Below is a small trained network, with its code and all its weights. Each question gives an input and a class and asks what happens when units are switched off, that is, made to give their printed mean instead of their output.

import numpy as np


def w(rows, s, z=0):
    codes = np.array(rows[::2]) - 128.0
    scale = np.full(codes.shape[1], s)
    scale[-1] = z or s
    return codes * scale


def norm(h):
    return h / np.sqrt((h * h).mean(-1, keepdims=True) + 1e-5)


def f(y):
    return y / 2 * (1 + np.tanh(0.7978845608 * (y + 0.044715 * y**3)))


def log_softmax(a):
    a = a - a.max(-1, keepdims=True)
    return a - np.log(np.exp(a).sum(-1, keepdims=True))


def net(x, mask):
    res = np.array(x, float).reshape(1, 6) / 4 @ E
    u = 0
    for l in range(3):
        y = f(norm(res) @ A[l][:, :-1].T + A[l][:, -1])
        res = res + np.where(mask[u : u + 9], y, B[l][:, -1]) @ B[l][:, :-1]
        u += 9
    return log_softmax(norm(res)[-1] @ U[:, :-1].T + U[:, -1])


A, B = {}, {}
E = w([
[171,6,186,135,12,142],'x0',
[146,151,50,136,86,239],'x1',
[71,64,162,192,201,212],'x2',
[161,138,161,74,157,157],'x3',
[87,91,92,73,123,127],'x4',
[125,129,127,130,125,127],'x5',
],0.011)
A[0] = w([
[119,89,162,147,184,178,23],'L0N0',
[52,118,49,252,63,56,97],'L0N1',
[151,183,131,85,70,124,109],'L0N2',
[37,101,64,31,103,159,75],'L0N3',
[176,207,202,211,109,142,55],'L0N4',
[112,142,116,128,233,39,128],'L0N5',
[167,137,112,87,104,92,2],'L0N6',
[53,57,101,37,138,98,118],'L0N7',
[181,146,203,23,166,189,44],'L0N8',
],0.013,0.0055)
B[0] = w([
[51,104,77,149,121,60,176],'L0N0',
[142,80,121,7,191,143,246],'L0N1',
[53,100,103,174,137,123,211],'L0N2',
[185,141,139,186,160,113,217],'L0N3',
[209,94,85,192,193,75,180],'L0N4',
[144,158,162,105,107,181,255],'L0N5',
[78,106,127,176,130,81,148],'L0N6',
[194,145,141,197,157,103,219],'L0N7',
[111,48,65,15,167,102,200],'L0N8',
],0.016,0.0053)
A[1] = w([
[75,208,110,127,171,84,2],'L1N0',
[120,67,229,117,59,101,96],'L1N1',
[95,185,146,133,120,127,64],'L1N2',
[172,207,84,97,42,31,124],'L1N3',
[142,191,84,145,75,245,33],'L1N4',
[146,133,71,124,115,225,99],'L1N5',
[75,150,102,121,158,137,102],'L1N6',
[152,140,71,47,82,53,25],'L1N7',
[123,153,213,121,54,146,72],'L1N8',
],0.011,0.0074)
B[1] = w([
[137,174,143,132,126,164,137],'L1N0',
[143,247,132,80,63,233,255],'L1N1',
[126,141,135,141,81,156,105],'L1N2',
[44,92,133,214,190,120,229],'L1N3',
[127,131,47,112,66,164,159],'L1N4',
[140,180,60,143,112,76,217],'L1N5',
[141,122,138,104,58,146,159],'L1N6',
[57,27,128,130,187,166,181],'L1N7',
[141,102,168,105,126,119,118],'L1N8',
],0.011,0.0031)
A[2] = w([
[117,100,105,127,165,213,118],'L2N0',
[25,96,137,184,150,135,32],'L2N1',
[147,143,75,183,107,136,95],'L2N2',
[133,84,145,125,71,132,21],'L2N3',
[126,135,252,114,140,97,2],'L2N4',
[161,90,138,137,55,109,63],'L2N5',
[154,47,152,135,97,125,104],'L2N6',
[114,250,109,119,122,155,75],'L2N7',
[195,136,141,187,141,82,62],'L2N8',
],0.017,0.005)
B[2] = w([
[113,139,137,123,104,71,254],'L2N0',
[92,128,180,155,76,74,223],'L2N1',
[153,117,128,124,94,109,213],'L2N2',
[110,179,148,122,193,155,156],'L2N3',
[159,140,3,143,46,100,204],'L2N4',
[124,186,175,143,164,171,175],'L2N5',
[102,183,136,118,199,133,234],'L2N6',
[131,103,199,133,117,170,232],'L2N7',
[154,63,152,162,132,190,219],'L2N8',
],0.018,0.0055)
U = w([
[113,229,198,101,135,206,110],'0',
[2,92,148,194,114,54,102],'1',
[146,80,148,102,106,118,252],'2',
[137,77,96,21,191,83,97],'3',
[218,102,121,220,210,95,80],'4',
[174,151,47,116,33,105,95],'5',
],0.015,0.017)

Each question gives the input, the list of numbers given to net, and the class t.
The units are the neurons (one row each of A and B). Each row of codes is followed by its name. A weight is (code - 128) times the scale printed after its matrix; where a second scale follows, it is the last column's (A, B and U).
mask holds one flag per neuron, layer by layer. A switched-off neuron (its flag False) gives its mean, the last column of its row in B, instead of its output. The means were averaged over made-up inputs and are rounded, as every weight is.
A unit's drop is (log p(t) with every unit on - log p(t) with that unit switched off) / (log p(t) with every unit on - log p(t) with every unit switched off).
The circuit of an input: a set's keep is (log p(t) with only the set's units on - log p(t) with every unit switched off) / (log p(t) with every unit on - log p(t) with every unit switched off). Starting from the 12 units with the biggest drops (on a tie, the unit counted first), units are removed one at a time, each time the one whose removal leaves the highest keep (on an exact tie, the one counted first), for as long as the keep stays at least 0.8.
circuit, biggest first: the units of the circuit, biggest drop first
top k neurons: the k neurons with the biggest drops, biggest first
k most important neurons of layer l: the k neurons of layer l with the biggest drops, biggest first
input [8,-7,-6,4,-3,2], class 0: circuit, biggest first : [L2N5; L1N1]
input [7,7,6,-5,0,-1], class 0: top neuron : [L0N2]
input [-5,8,5,8,0,3], class 3: top 3 neurons : [L0N8; L0N5; L1N1]
input [8,-7,-8,-6,-7,6], class 0: circuit, biggest first : [L1N1; L2N5]
input [5,-6,4,6,-1,-1], class 3: top 3 neurons : [L0N8; L0N5; L0N0]
input [0,4,-5,0,7,4], class 4: 2 most important neurons of layer 0 : [L0N3; L0N7]
input [-5,-8,-2,1,0,-3], class 5: circuit, biggest first : [L2N4; L0N5]
input [6,-7,5,3,6,-5], class 5: circuit, biggest first : [L2N4; L1N1; L0N7]
input [-8,7,-7,7,8,-1], class 0: 3 most important neurons of layer 0 : [L0N1; L0N4; L0N3]
input [-3,-3,2,-5,4,1], class 3: top 2 neurons : [L0N1; L1N1]
input [-6,4,2,7,-1,4], class 3: 2 most important neurons of layer 2 : [L2N5; L2N1]
input [7,5,0,-4,8,5], class 4: top 3 neurons : [L0N3; L0N7; L0N5]
input [-5,5,6,-4,-1,1], class 1: top 4 neurons : [L1N1; L0N0; L0N5; L2N0]
input [4,-3,-5,-4,2,-1], class 1: circuit, biggest first : [L1N3]
input [-4,-1,-4,6,-2,3], class 3: 3 most important neurons of layer 0 : [L0N8; L0N5; L0N0]
input [-8,-8,-6,-7,4,-8], class 0: top 2 neurons : [L0N5; L0N8]
input [0,6,7,2,4,-4], class 1: circuit, biggest first : [L0N0; L2N1]
input [-7,-3,-7,5,7,7], class 0: top 2 neurons : [L0N5; L1N0]
input [3,-6,7,3,1,7], class 1: 2 most important neurons of layer 0 : [L0N0; L0N5]
input [1,4,0,7,3,-6], class 3: circuit, biggest first : [L0N8]
input [-6,-1,-3,-5,8,-4], class 4: top 3 neurons : [L0N7; L0N3; L1N1]
input [7,6,-3,7,-1,-2], class 0: top 2 neurons : [L0N1; L2N5]
input [-7,0,-8,-2,-3,5], class 1: top 2 neurons : [L1N3; L2N1]
input [8,4,-1,1,-8,5], class 0: 2 most important neurons of layer 2 : [L2N5; L2N6]
